Small tables with named rows and columns. After each table, cells are looked up by row and column.

Table Palo
|  | Mozu | Moguvo |
|---|---|---|
| Boguto | 555 | 282 |
| Kip | 264 | 24 |
| Saf | 388 | 143 |
| Nagakur | 382 | 111 |
| Nipefu | 294 | 312 |
| Vimodo | 330 | 404 |
| Livifu | 805 | 464 |

What is the Mozu of Nipefu in Palo?
294
What is the Moguvo of Kip in Palo?
24
What is the Mozu of Kip in Palo?
264
What is the Mozu of Vimodo in Palo?
330
What is the Mozu of Boguto in Palo?
555
What is the Moguvo of Nipefu in Palo?
312
What is the Moguvo of Livifu in Palo?
464
What is the Mozu of Livifu in Palo?
805
What is the Mozu of Saf in Palo?
388
What is the Moguvo of Boguto in Palo?
282
What is the Moguvo of Saf in Palo?
143
What is the Moguvo of Nagakur in Palo?
111
Which row has the largest Moguvo? Livifu

Zalofut
fields: Tun, Banamab
Duzeke: [9, 5]
Nulu: [-6, 41]
Duk: [10, -12]
Kivo: [-12, 38]
Lafe: [46, 3]
Rami: [34, 34]
Vaz: [21, -15]
Guto: [-18, -14]
Suv: [-63, 28]
Depak: [-59, 18]
Fufafib: [80, -11]

What is the Tun of Vaz in Zalofut?
21
What is the Banamab of Kivo in Zalofut?
38
What is the Tun of Rami in Zalofut?
34
What is the Tun of Lafe in Zalofut?
46
What is the Tun of Guto in Zalofut?
-18
What is the Tun of Kivo in Zalofut?
-12
What is the Tun of Depak in Zalofut?
-59
What is the Banamab of Rami in Zalofut?
34
What is the Banamab of Nulu in Zalofut?
41
What is the Tun of Duk in Zalofut?
10
What is the Banamab of Duk in Zalofut?
-12

Table Norugo
cols = Mapid, Pomava, Popesa, Laki, Nagulop, Litaf, Vin, Farazev, Zesufat
Kog: [-6.251, -13.655, -6.269, -7.294, -10.793, -5.527, 11.021, -17.714, -1.895]
Fovosu: [-19.571, 13.501, -9.360, 5.634, 20.141, 2.245, -64.964, 52.100, -2.944]
Tagel: [-24.358, -5.578, -0.021, 5.349, -7.469, -14.308, -20.487, -3.913, -15.309]
Rurafek: [-5.295, -13.042, -7.304, -7.866, -10.490, -7.006, 11.167, -18.641, -1.605]
Vuderaf: [34.557, 99.820, 73.132, -12.209, -14.122, -37.694, 25.470, -77.351, -86.207]
Fabede: [-30.380, -26.243, -25.049, 5.667, 1.891, 1.154, -35.733, 28.173, 11.373]
Posoliv: [-30.628, -26.808, -23.953, 5.012, 1.965, 0.559, -35.803, 27.701, 10.003]
Bezo: [-6.087, -13.786, -7.372, -7.976, -9.940, -6.646, 10.835, -18.436, -2.747]
Kes: [-23.829, -5.461, -1.043, 6.444, -7.460, -13.571, -20.480, -3.886, -15.936]
Piv: [0.804, -26.680, -0.322, -12.117, -25.676, -14.356, 43.829, -54.534, -7.147]
Virozop: [19.283, 83.440, 39.138, -5.708, 19.960, -10.262, -37.503, 7.888, -50.226]
Tiv: [-29.674, -27.643, -23.514, 4.766, 2.586, 1.083, -35.627, 27.569, 9.944]

What is the Popesa of Tiv in Norugo? -23.514
What is the Popesa of Vuderaf in Norugo? 73.132
What is the Zesufat of Kes in Norugo? -15.936
What is the Laki of Tagel in Norugo? 5.349
What is the Pomava of Kes in Norugo? -5.461
What is the Mapid of Bezo in Norugo? -6.087
What is the Zesufat of Fabede in Norugo? 11.373
What is the Litaf of Posoliv in Norugo? 0.559
What is the Vin of Piv in Norugo? 43.829
What is the Popesa of Kes in Norugo? -1.043
What is the Pomava of Tiv in Norugo? -27.643
What is the Laki of Kog in Norugo? -7.294

Table Rutu
columns: Sazezin, Rig
Keses: [-75393, -30909]
Mekagof: [91086, 48595]
Matapor: [-61315, -47454]
Zun: [37190, 93192]

Sazezin of Zun is 37190
Rig of Zun is 93192
Sazezin of Matapor is -61315
Sazezin of Mekagof is 91086
Sazezin of Keses is -75393
Rig of Matapor is -47454
Which row has the largest Sazezin? Mekagof

Vukeb
         Guruma  Zarub  Luru  Zuvad  Besum  Fuvorin  Rapar
Rik        44.1   13.7  72.4   41.0   35.7     73.2   37.1
Siv        59.2   51.9  32.7   37.8   59.9     47.3   67.9
Nabide     43.9   84.1   3.0   40.5   55.3     19.2   48.1
Tun        61.0   45.6  68.0   29.9   53.4     46.8   55.6
Pudum      55.0   23.0  37.8   50.0   51.4     65.4   71.0
Pibodan    47.9   16.9  38.5   42.9   44.1     79.1   57.3
Zis        48.9    8.0  99.9   30.0   29.6     78.9   30.6
Duk        37.8   68.8  33.8   46.5   39.3     19.8   33.1
Petol      41.3   82.4  22.4   40.4   52.4      5.2   43.6
Bupobe     41.3   68.1  61.7   30.7   39.9     22.1   22.9
Paben      51.9   11.3  39.4   48.8   49.9     87.2   64.6

Luru of Nabide is 3.0
Guruma of Bupobe is 41.3
Zarub of Petol is 82.4
Guruma of Tun is 61.0
Rapar of Siv is 67.9
Fuvorin of Pudum is 65.4
Zarub of Paben is 11.3

Gedo:
         Kubo  Matunir  Mar
Meben     161        3  212
Gezil     159       14  213
Zef       160      249   79
Zasizof   165       94  189
Kupur     164      116  163
Bivipap   162       54  190
Govub     156      109  145
Gupi      163      106  188
Kalut     160      102  169

Kalut, Mar: 169
Gezil, Matunir: 14
Bivipap, Kubo: 162
Zasizof, Matunir: 94
Bivipap, Matunir: 54
Zef, Mar: 79
Zasizof, Mar: 189
Bivipap, Mar: 190
Govub, Kubo: 156

Kagalor:
,Rivalu,Muzov,Gufi,Didosot
Mus,33,43,255,23
Bep,29,70,168,40
Baro,31,33,45,48

What is the Didosot of Bep in Kagalor?
40
What is the Rivalu of Mus in Kagalor?
33
What is the Rivalu of Bep in Kagalor?
29
What is the Muzov of Baro in Kagalor?
33
What is the Gufi of Mus in Kagalor?
255
What is the Didosot of Baro in Kagalor?
48
What is the Rivalu of Baro in Kagalor?
31
What is the Muzov of Bep in Kagalor?
70
What is the Gufi of Bep in Kagalor?
168
What is the Didosot of Mus in Kagalor?
23

Table Kuz
        Bonim  Bibib  Mapopod  Kud  Vegilu  Simus  Nizo  Vimosi  Zubin  Voze
Belotu      7     21       35  -36      23     88   -72     -89     52    40
Lekudi    -36     -8      -60  -17      64     53   -80     -36     65    93
Sozil     -12     21       -4  -53      30     64   -57     -70     69    70

Voze of Lekudi is 93
Zubin of Belotu is 52
Kud of Lekudi is -17
Vimosi of Lekudi is -36
Bonim of Lekudi is -36
Mapopod of Sozil is -4
Zubin of Sozil is 69
Bonim of Belotu is 7
Simus of Sozil is 64

Bibim
           Bak    Dos  Vadef    Noz   Mebi    Fos    Kad  Zurit  Rogibag   Vala
Mokot     4.42   4.18   5.33   4.07   3.60   1.38  -2.00  -3.66    -6.49  -6.13
Sovedi    1.94  -6.26  -0.18   3.04  -5.12  -1.28   4.76  -3.09    -4.37   3.57
Bir      -7.19  -7.37  -3.66   6.71   7.87   4.44  -4.25  -8.29    -6.43   0.78
Nelesag   0.38   4.02   0.40  -5.17  -4.06   1.82   3.90   0.09    -5.75  -4.07
Satovat  -1.10  -3.42  -6.38  -4.44  -0.33   2.64   4.53   3.76     0.30  -4.59
Fadisul   1.42  -0.83  -4.21  -4.79  -1.59   1.11   3.13   2.50    -0.49  -4.12
Rezigi    6.58   5.93   2.08  -8.40  -9.55  -5.94   2.79   7.12     6.39  -0.57
Lilef     3.59  -4.01  -3.59   3.16   0.66  -5.80  -0.30   3.32    -2.13  -4.52

Fadisul, Kad: 3.13
Bir, Mebi: 7.87
Bir, Vadef: -3.66
Sovedi, Mebi: -5.12
Lilef, Zurit: 3.32
Rezigi, Kad: 2.79
Bir, Fos: 4.44
Nelesag, Kad: 3.90
Mokot, Noz: 4.07
Sovedi, Bak: 1.94
Rezigi, Fos: -5.94
Sovedi, Dos: -6.26
Lilef, Bak: 3.59
Nelesag, Dos: 4.02
Bir, Bak: -7.19
Mokot, Vala: -6.13
Lilef, Vala: -4.52
Fadisul, Fos: 1.11
Lilef, Rogibag: -2.13

Kat.tsv
	Nisig	Puf	Zamuruz
Fevegus	-26267	-19718	54035
Fida	49824	71694	-69744
Kef	-16574	66509	-55008
Rut	12922	-93106	4667
Gof	-23163	7615	18108
Bof	-84137	28391	-86552
Vurabe	50349	-25610	-32468
Nopudaz	48490	27567	-51957
Zozulet	76918	38320	9364
Favugu	-33030	-42083	54061
Rabuk	48260	-19605	59091

What is the Puf of Rabuk in Kat?
-19605
What is the Nisig of Kef in Kat?
-16574
What is the Nisig of Gof in Kat?
-23163
What is the Puf of Fida in Kat?
71694
What is the Zamuruz of Fida in Kat?
-69744
What is the Puf of Gof in Kat?
7615
What is the Zamuruz of Nopudaz in Kat?
-51957
What is the Nisig of Favugu in Kat?
-33030
What is the Zamuruz of Bof in Kat?
-86552
What is the Nisig of Rut in Kat?
12922
What is the Puf of Fevegus in Kat?
-19718
What is the Nisig of Vurabe in Kat?
50349
What is the Nisig of Nopudaz in Kat?
48490
What is the Zamuruz of Rut in Kat?
4667
What is the Zamuruz of Vurabe in Kat?
-32468
What is the Nisig of Rabuk in Kat?
48260
What is the Zamuruz of Fevegus in Kat?
54035
Row with the largest Puf: Fida

Sal.tsv
	Sopu	Vor	Kal	Teg	Noro
Rugobe	20.85	-42.98	33.57	-69.40	17.59
Gogik	-56.27	-34.98	-27.58	-11.22	-56.71
Dav	-50.92	-33.51	-27.75	-14.54	-51.10
Bala	32.61	-62.35	-52.59	-17.11	-2.19
Zolim	-45.62	-41.31	-35.02	-6.49	-46.73
Kedov	-17.74	-25.69	-37.96	-28.69	-21.81
Gov	6.00	-46.76	42.42	-71.13	6.52
Mano	-38.89	-38.94	-34.66	-14.08	-40.45
Punafu	-94.28	13.31	71.51	-5.56	-59.15
Ruvan	-31.93	-1.88	-30.80	-46.71	-34.21
Metoze	-12.96	-45.81	-49.04	-43.78	-5.95

Bala, Teg => -17.11
Rugobe, Vor => -42.98
Gov, Vor => -46.76
Metoze, Teg => -43.78
Rugobe, Sopu => 20.85
Metoze, Kal => -49.04
Ruvan, Kal => -30.80
Zolim, Noro => -46.73
Mano, Sopu => -38.89
Mano, Noro => -40.45
Dav, Vor => -33.51
Punafu, Noro => -59.15
Dav, Noro => -51.10
Kedov, Teg => -28.69
Kedov, Sopu => -17.74
Zolim, Sopu => -45.62
Punafu, Sopu => -94.28
Bala, Sopu => 32.61
Ruvan, Vor => -1.88
Gov, Noro => 6.52

